Below are the code and all the weights of a small trained network. Each question names an input and a class and asks about switching units off, where a switched-off unit gives its printed mean instead of its output.

import numpy as np


def w(rows, s, z=0):
    codes = np.array(rows[::2]) - 128.0
    scale = np.full(codes.shape[1], s)
    scale[-1] = z or s
    return codes * scale


def norm(h):
    return h / np.sqrt((h * h).mean(-1, keepdims=True) + 1e-5)


def f(y):
    return np.maximum(y, 0)


def log_softmax(a):
    a = a - a.max(-1, keepdims=True)
    return a - np.log(np.exp(a).sum(-1, keepdims=True))


def net(x, mask):
    res = np.array(x, float).reshape(1, 6) / 4 @ E
    u = 0
    for l in range(2):
        y = f(norm(res) @ A[l][:, :-1].T + A[l][:, -1])
        res = res + np.where(mask[u : u + 7], y, B[l][:, -1]) @ B[l][:, :-1]
        u += 7
    return log_softmax(norm(res)[-1] @ U[:, :-1].T + U[:, -1])


A, B = {}, {}
E = w([
[131,66,127,226,171,123,82,196,144],'x0',
[204,138,97,134,103,147,50,126,165],'x1',
[84,189,129,180,174,87,185,169,199],'x2',
[181,63,237,254,102,72,141,43,137],'x3',
[99,131,158,200,168,126,180,136,96],'x4',
[134,145,147,149,128,175,187,164,157],'x5',
],0.007)
A[0] = w([
[101,147,96,114,129,156,42,192,64,160],'0.n1',
[128,95,179,135,133,107,73,30,69,224],'0.n2',
[158,100,144,115,138,140,189,110,50,163],'0.n3',
[129,118,99,128,172,101,52,151,255,108],'0.n4',
[173,54,97,183,35,114,111,71,54,250],'0.n5',
[174,55,170,165,89,77,158,64,158,111],'0.n6',
[120,173,121,150,160,84,164,91,145,115],'0.n7',
],0.0078,0.0019)
B[0] = w([
[178,131,78,63,28,69,156,130,113,210],'0.n1',
[250,103,141,189,107,213,111,151,168,239],'0.n2',
[161,108,86,3,245,171,43,83,116,184],'0.n3',
[42,75,56,231,38,178,132,131,184,193],'0.n4',
[174,146,204,158,229,132,12,89,89,254],'0.n5',
[92,67,176,166,190,160,92,115,58,239],'0.n6',
[39,126,150,183,190,114,206,116,145,172],'0.n7',
],0.0057,0.0069)
A[1] = w([
[68,211,237,158,100,123,225,90,141,22],'1.n1',
[78,188,190,173,69,80,230,155,120,100],'1.n2',
[110,147,122,84,76,73,215,158,63,204],'1.n3',
[3,156,147,173,241,95,175,122,181,195],'1.n4',
[109,208,164,123,171,89,181,167,185,3],'1.n5',
[190,114,202,157,152,152,54,164,82,60],'1.n6',
[68,114,40,196,80,125,93,128,205,145],'1.n7',
],0.006,0.0021)
B[1] = w([
[113,143,163,148,136,77,165,155,181,182],'1.n1',
[8,120,192,120,192,110,100,90,98,179],'1.n2',
[186,157,177,75,162,119,128,104,125,201],'1.n3',
[92,158,177,118,106,100,185,132,111,246],'1.n4',
[146,116,138,162,164,171,183,136,93,168],'1.n5',
[136,114,135,129,100,143,96,92,160,254],'1.n6',
[103,148,103,164,66,84,163,165,140,205],'1.n7',
],0.011,0.0054)
U = w([
[204,211,103,34,137,211,100,176,50,136],'0',
[219,74,253,222,186,214,47,76,61,118],'1',
[67,180,227,175,213,135,240,188,107,233],'2',
[101,161,49,212,18,117,117,254,173,2],'3',
],0.0056,0.0016)

Each question gives the input, the list of numbers given to net, and the class t.
The units are the neurons (one row each of A and B). Each row of codes is followed by its name. A weight is (code - 128) times the scale printed after its matrix; where a second scale follows, it is the last column's (A, B and U).
mask holds one flag per neuron, layer by layer. A switched-off neuron (its flag False) gives its mean, the last column of its row in B, instead of its output. The means were averaged over made-up inputs and are rounded, as every weight is.
A unit's drop is (log p(t) with every unit on - log p(t) with that unit switched off) / (log p(t) with every unit on - log p(t) with every unit switched off).
The circuit of an input: a set's keep is (log p(t) with only the set's units on - log p(t) with every unit switched off) / (log p(t) with every unit on - log p(t) with every unit switched off). Starting from the 12 units with the biggest drops (on a tie, the unit counted first), units are removed one at a time, each time the one whose removal leaves the highest keep (on an exact tie, the one counted first), for as long as the keep stays at least 0.8.
units of the circuit, in order: the units of the circuit, biggest drop first
top k neurons: the k neurons with the biggest drops, biggest first
top k neurons in layer l: the k neurons of layer l with the biggest drops, biggest first
drop of u: that unit's drop, to one decimal
input [4,8,-3,-6,-6,7], class 3: units of the circuit, in order => 0.n4, 1.n7
input [2,-1,-4,-2,-3,-1], class 0: top 2 neurons => 0.n1, 0.n6
input [-3,3,4,-4,-3,-2], class 3: top 2 neurons => 0.n4, 1.n7
input [4,5,-8,-5,4,6], class 0: units of the circuit, in order => 0.n1, 0.n2
input [5,1,-6,-5,8,-1], class 0: units of the circuit, in order => 0.n1, 0.n6
input [4,7,-8,-6,-7,-7], class 3: top 4 neurons in layer 0 => 0.n4, 0.n3, 0.n6, 0.n1
input [6,-6,3,-7,-2,1], class 3: top 2 neurons => 1.n7, 0.n4
input [6,4,3,-7,1,3], class 3: top neuron in layer 0 => 0.n4
input [6,8,-6,-3,-8,6], class 3: top 2 neurons => 0.n4, 1.n7
input [1,4,-1,-5,1,2], class 3: drop of 0.n2 => 0.0
input [6,0,-1,1,-6,0], class 3: drop of 0.n4 => 0.7
input [8,-5,-7,-3,4,7], class 0: drop of 0.n5 => 0.3
input [0,-4,7,-4,-8,-8], class 3: drop of 0.n4 => 0.4
